Each row has a name. Each question is about the rows just above it.

[172  98 170 155 138 101] -> keges
[172  94 170 130 170 130] -> Mazu
[172 130 170 130 138 130] -> nadez
[175  85 135 157 154 104] -> nibi
[131 124 131 100 131 133] -> fusi
Shuffled keges with one entry gone: [101 170 172  98 138], missing
[155]
Repeated in fusi:
[131]
Which value appears more than once in nadez?
[130]
[172  98 170 155 138 101] is in which row?
keges
Whose row is [131 124 131 100 131 133]?
fusi
[175  85 135 157 154 104] is in which row?
nibi

[123 127 100 130 129 133 146 113 145 124 146 115 126 129 119 115 144  97
  82 115  86 148 141 103 175 112 139 136 144 123  93 129 107 128 112] : feb
[136 201 122 172  96 108 153  93 157 153 135 108 152 165 163 146 133  92
 114 108 112 131 106  91 119 108  91 167 128 109  99 140  92 171 121] : fusi
[106 147 145 171 110  96 155 109 156 113 123  78 137  70 157 100 169  42
 143  97 115 101 135  93 141  58  81 149 105 170 152 149 128 152 138] : nibi
[119 211 143 159 122  95 153  92 169 143 148  89 129  95 177 130 142  49
 142 110 113 114 109  79 128  86 105 184 121 170 122 153 108 184 140] : nadez
[141 146 130 104 120 132 140  94 121 109 160 102 127 152 117 119 133 133
  84 115  97 156 141 150 140 126 112 112 133 128 129 126 133 142 108] : zaf
Whose row is [136 201 122 172  96 108 153  93 157 153 135 108 152 165 163 146 133  92
 114 108 112 131 106  91 119 108  91 167 128 109  99 140  92 171 121]?
fusi
Shuffled nibi with one entry gone: [169  78 113 145  58 106  96 143 123 149  81 171 128 105 155 137  93 109
  42 135  97 110 147 152 149 141 101 115 157  70 100 156 152 138], missing
[170]
[106 147 145 171 110  96 155 109 156 113 123  78 137  70 157 100 169  42
 143  97 115 101 135  93 141  58  81 149 105 170 152 149 128 152 138] is in which row?
nibi
Whose row is [123 127 100 130 129 133 146 113 145 124 146 115 126 129 119 115 144  97
  82 115  86 148 141 103 175 112 139 136 144 123  93 129 107 128 112]?
feb

[ 98  98 162  98] -> vezom
[103  65 141 146] -> nibi
[124  94 146 114] -> kofa
[121 110 135 128] -> Gem
[116 120 121 126] -> keges
[131 125 137 131] -> fusi
[134 106 128 136] -> feb
[142  98 126 142] -> Mazu
[130 109 118 127] -> zaf
The value that vezom holds more than once:
[98]
Shuffled nibi with one entry gone: [141 103 146], missing
[65]
Repeated in Mazu:
[142]

[145 132 135 127 174 120 133 151 124 122 108 128 127 138 122 129 128 138
 119 114] = vezom
[120 143 124 128 120 139  79 169 148 116  86 153 130 106 128 129 130 116
 125 169] = fusi
[105  98 133 132 153 141 138 137 144 135 115 127 129 127 131 131 130 112
 135 132] = nibi
[ 78 115 125 127 132 111 142 124  60 127  94  82 126 117  87 129 128 115
 123 141] = feb
[183 139 134 126 135 110 150 104 136 121 101 140 130 170 111 130 129 107
 143 137] = nadez
[170 156 129 128  83 136 102 116 105 129  96 122 126 144 143 123 128 116
 110 120] = keges
[122 111 119 130  76  96 115 122  82 132 148  91 132 114  97 134 130 161
 118 152] = kofa
[134 133 124 130 129 115 118 122 135 134 135 131 129 132 118 130 132 135
 141 122] = Gug
[125 107 171 129 142 114 188 143 134 137 113 141 130 144 131 129 130 146
  88 122] = Gem
[111 107 141 128  99 144 141 113 105 123 109 110 127 130 133 126 127 102
 140 128] = gel
[111 107 141 128  99 144 141 113 105 123 109 110 127 130 133 126 129 102
 128 128] = zaf
[183 139 134 126 135 110 150 104 136 121 101 140 130 170 111 130 129 107
 143 137] is in which row?
nadez
Which entry of nadez is missing from [143 129 170 130 121 104 150 136 137 134 183 107 126 101 139 111 135 130
 110]?
[140]
Gem without one entry, shuffled: [129 188 130  88 129 134 114 122 143 137 125 144 141 146 171 107 113 130
 142]. Gone:
[131]
keges without one entry, shuffled: [128 129 143 129 105 110  83 136 156 116 126 123 116 102  96 128 144 120
 122]. Gone:
[170]

[124 143 134 113  91 138  97 130 131 150  80  94 138 142 146 114 127 141
 121] -> Mazu
[124 150 134 113  91 138  97 130 131 150  80  94 130 142 146 114 127 141
 121] -> Gem
[ 69 140  84 137 121  92 127 127 107 113  48 201 142 141 150 193 191  51
 158] -> Gug
[137 139 132 138 115 111 123 113 160 122 115 110 121 121 128 116 124 111
 111] -> feb
[135 127 132 130 126 133 128 127 129 130 139 118 124 127 123 119 115 141
 125] -> nadez
[127 116 143 131 133 137 122 132 123 135 129 131 135 131 131 134 134 115
 124] -> keges
[134 128 131 130 126 129 129 127 129 132 135 125 131 127 129 127 122 131
 126] -> zaf
Which entry of Gug is missing from [121 142 137  51 107 191  84  92 113 127  69  48 127 141 158 140 201 150]?
[193]
Shuffled feb with one entry gone: [115 111 110 113 132 137 128 111 139 160 121 123 121 138 115 111 116 122], missing
[124]
Which value appears more than once in Gug?
[127]
Which entry of feb is missing from [116 115 111 160 121 132 122 123 138 111 121 115 128 137 113 139 111 110]?
[124]
[127 116 143 131 133 137 122 132 123 135 129 131 135 131 131 134 134 115
 124] is in which row?
keges
Shuffled Gem with one entry gone: [134 127  80 130 142 150 138 146 141  94  91 130 150 113  97 121 114 124], missing
[131]

[137 132 127 126 128 126 147 124 124 147 131 141 142 135 133 140 140 136
 140]  fusi
[135 129 137 108 162 146  86 131 125  87 131 127 107 131 133 115 139 131
 112]  nadez
[140 132 127 126 128 114 147 124 124 147 140 140 142 135 133 140 140 136
 140]  nibi
[137 132 127 126 128 135 147 124 124 147 131 141 142 135 133 140 140 136
 140]  zaf
[137 132 127 126 128 127 147 124 124 147 131 128 120 128 130 122 147 118
 124]  kofa
Shuffled nibi with one entry gone: [114 124 127 133 124 147 140 140 128 147 135 126 132 140 140 142 140 140], missing
[136]
Which value appears more than once in nadez?
[131]
[137 132 127 126 128 127 147 124 124 147 131 128 120 128 130 122 147 118
 124] is in which row?
kofa

[129 138 203 138 142]  nadez
[168 129 129 129 130]  nibi
[121 120 134 127 121]  vezom
[150 149 106 109  99]  Gem
Which entry of nibi is missing from [129 129 168 129]?
[130]
Which entry of Gem is missing from [106  99 109 149]?
[150]
Which entry of Gem is missing from [106 150  99 149]?
[109]
The value that nibi holds more than once:
[129]

[126 185 185 179 185 126 126] = nadez
[126  82 145 179 209 110 209] = Gug
[126  82 145 130 185 130 125] = nibi
Repeated in nibi:
[130]
Repeated in Gug:
[209]
Whose row is [126 185 185 179 185 126 126]?
nadez
Whose row is [126  82 145 130 185 130 125]?
nibi

[131  81 145 134 157 114 127 142  80  80 159 109 133 129] : kofa
[129 134 144 130 154 138 126 134 126 126  56 128 153 141] : Gem
[128  97  91 133 120 116 129 150 113 131 143 142 145 164] : zaf
[127 145  94 123  95  95 127 127 127 127 170 102 127  80] : fusi
Whose row is [129 134 144 130 154 138 126 134 126 126  56 128 153 141]?
Gem
kofa without one entry, shuffled: [131  80 133 109 127 142 114 157 129 159 145 134  80]. Gone:
[81]
zaf without one entry, shuffled: [128 116 150  91  97 142 145 129 113 131 133 120 164]. Gone:
[143]
Repeated in kofa:
[80]
Which entry of kofa is missing from [142 157 145 127  80 159  81 134 109  80 114 131 129]?
[133]
Shuffled kofa with one entry gone: [145 131 133 134  80 159 157 142 127  80 114 129 109], missing
[81]

